Here is a tiny trained network, its code and every weight. The questions are about switching its units off for an input and a class, where a switched-off unit gives its printed mean instead of its output.

import numpy as np


def w(rows, s, z=0):
    codes = np.array(rows[::2]) - 128.0
    scale = np.full(codes.shape[1], s)
    scale[-1] = z or s
    return codes * scale


def f(y):
    return np.maximum(y, 0)


def log_softmax(a):
    a = a - a.max(-1, keepdims=True)
    return a - np.log(np.exp(a).sum(-1, keepdims=True))


def net(x, mask):
    res = np.array(x, float).reshape(1, 8) / 4 @ E
    y = f(res @ A[0][:, :-1].T + A[0][:, -1])
    res = res + np.where(mask, y, B[0][:, -1]) @ B[0][:, :-1]
    return log_softmax(res[-1] @ U[:, :-1].T + U[:, -1])


A, B = {}, {}
E = w([
[103,101,153,82,134,150,175,128],'x0',
[129,201,154,47,151,69,57,2],'x1',
[92,157,120,146,153,114,118,157],'x2',
[189,176,144,104,182,10,103,144],'x3',
[240,137,150,138,159,182,124,178],'x4',
[46,105,148,40,114,141,165,124],'x5',
[141,59,161,56,218,93,212,185],'x6',
[61,176,79,173,60,55,79,216],'x7',
],0.0088)
A[0] = w([
[34,106,81,131,59,167,111,117,155],'n1',
[205,45,135,149,136,238,209,98,157],'n2',
[112,133,112,23,195,89,126,146,165],'n3',
[77,78,149,65,198,61,196,137,172],'n4',
[187,205,128,190,113,40,104,199,210],'n5',
[182,100,84,205,108,105,124,213,169],'n6',
[133,161,157,72,172,54,191,80,168],'n7',
[170,224,111,98,114,68,109,7,177],'n8',
[165,84,152,76,151,190,140,156,62],'n9',
[148,137,163,143,116,180,150,172,42],'n10',
[62,160,100,168,2,133,167,155,151],'n11',
[30,120,121,131,107,152,108,105,130],'n12',
[111,100,83,141,113,154,93,243,254],'n13',
[60,123,104,159,105,83,46,101,148],'n14',
[116,83,172,33,181,58,107,149,116],'n15',
[64,169,119,162,101,146,170,120,58],'n16',
],0.0088,0.0029)
B[0] = w([
[49,162,167,100,72,145,179,131,222],'n1',
[134,30,116,192,131,250,154,149,227],'n2',
[132,95,165,76,166,87,150,117,195],'n3',
[111,126,181,92,149,129,168,139,221],'n4',
[155,143,67,166,147,19,102,169,253],'n5',
[77,182,71,197,202,120,157,163,231],'n6',
[141,87,179,83,176,104,129,67,202],'n7',
[195,103,129,160,129,99,68,1,244],'n8',
[132,23,114,108,118,156,146,158,177],'n9',
[160,127,118,141,124,174,83,173,160],'n10',
[39,189,109,118,64,112,128,153,236],'n11',
[136,151,147,75,109,167,155,104,195],'n12',
[95,134,94,134,129,145,150,194,230],'n13',
[126,175,125,121,84,109,105,100,222],'n14',
[158,132,152,69,173,94,153,121,199],'n15',
[75,104,131,139,89,107,119,104,170],'n16',
],0.0088,0.012)
U = w([
[64,213,132,110,57,126,147,118,147],'0',
[149,98,132,168,148,231,162,130,244],'1',
[216,171,142,153,142,101,2,26,98],'2',
[155,129,202,54,209,82,170,97,220],'3',
[145,194,66,175,196,67,107,201,1],'4',
],0.0094,0.0012)

Each question gives the input, the list of numbers given to net, and the class t.
The units are the neurons (one row each of A and B). Each row of codes is followed by its name. A weight is (code - 128) times the scale printed after its matrix; where a second scale follows, it is the last column's (A, B and U).
mask holds one flag per neuron, in row order. A switched-off neuron (its flag False) gives its mean, the last column of its row in B, instead of its output. The means were averaged over made-up inputs and are rounded, as every weight is.
A unit's drop is (log p(t) with every unit on - log p(t) with that unit switched off) / (log p(t) with every unit on - log p(t) with every unit switched off).
unit that matters most: the unit with the biggest drop
top k neurons: the k neurons with the biggest drops, biggest first
drop when u is switched off: that unit's drop, to one decimal
input [-5,8,4,8,0,6,-1,-3], class 2: top 2 neurons => n8, n1
input [-7,1,-8,0,-1,-3,1,-6], class 1: unit that matters most => n2
input [-8,-4,7,-6,-7,-7,2,5], class 0: top 2 neurons => n1, n11
input [7,-7,-2,7,6,-2,7,0], class 1: top 2 neurons => n2, n9
input [4,3,-2,5,5,-8,2,1], class 2: top 2 neurons => n8, n13
input [4,8,-3,3,-6,-2,1,0], class 2: top 2 neurons => n8, n1
input [-2,3,3,7,5,-2,1,2], class 2: top 2 neurons => n8, n13
input [-2,4,-2,8,-1,-2,2,2], class 2: drop when n8 is switched off => 1.2
input [0,-3,2,0,4,-2,7,-2], class 1: drop when n2 is switched off => 0.2
input [-7,3,8,-1,-5,-8,-1,1], class 2: drop when n8 is switched off => 0.7
input [-1,0,4,-5,6,-7,-8,1], class 4: drop when n10 is switched off => 0.0
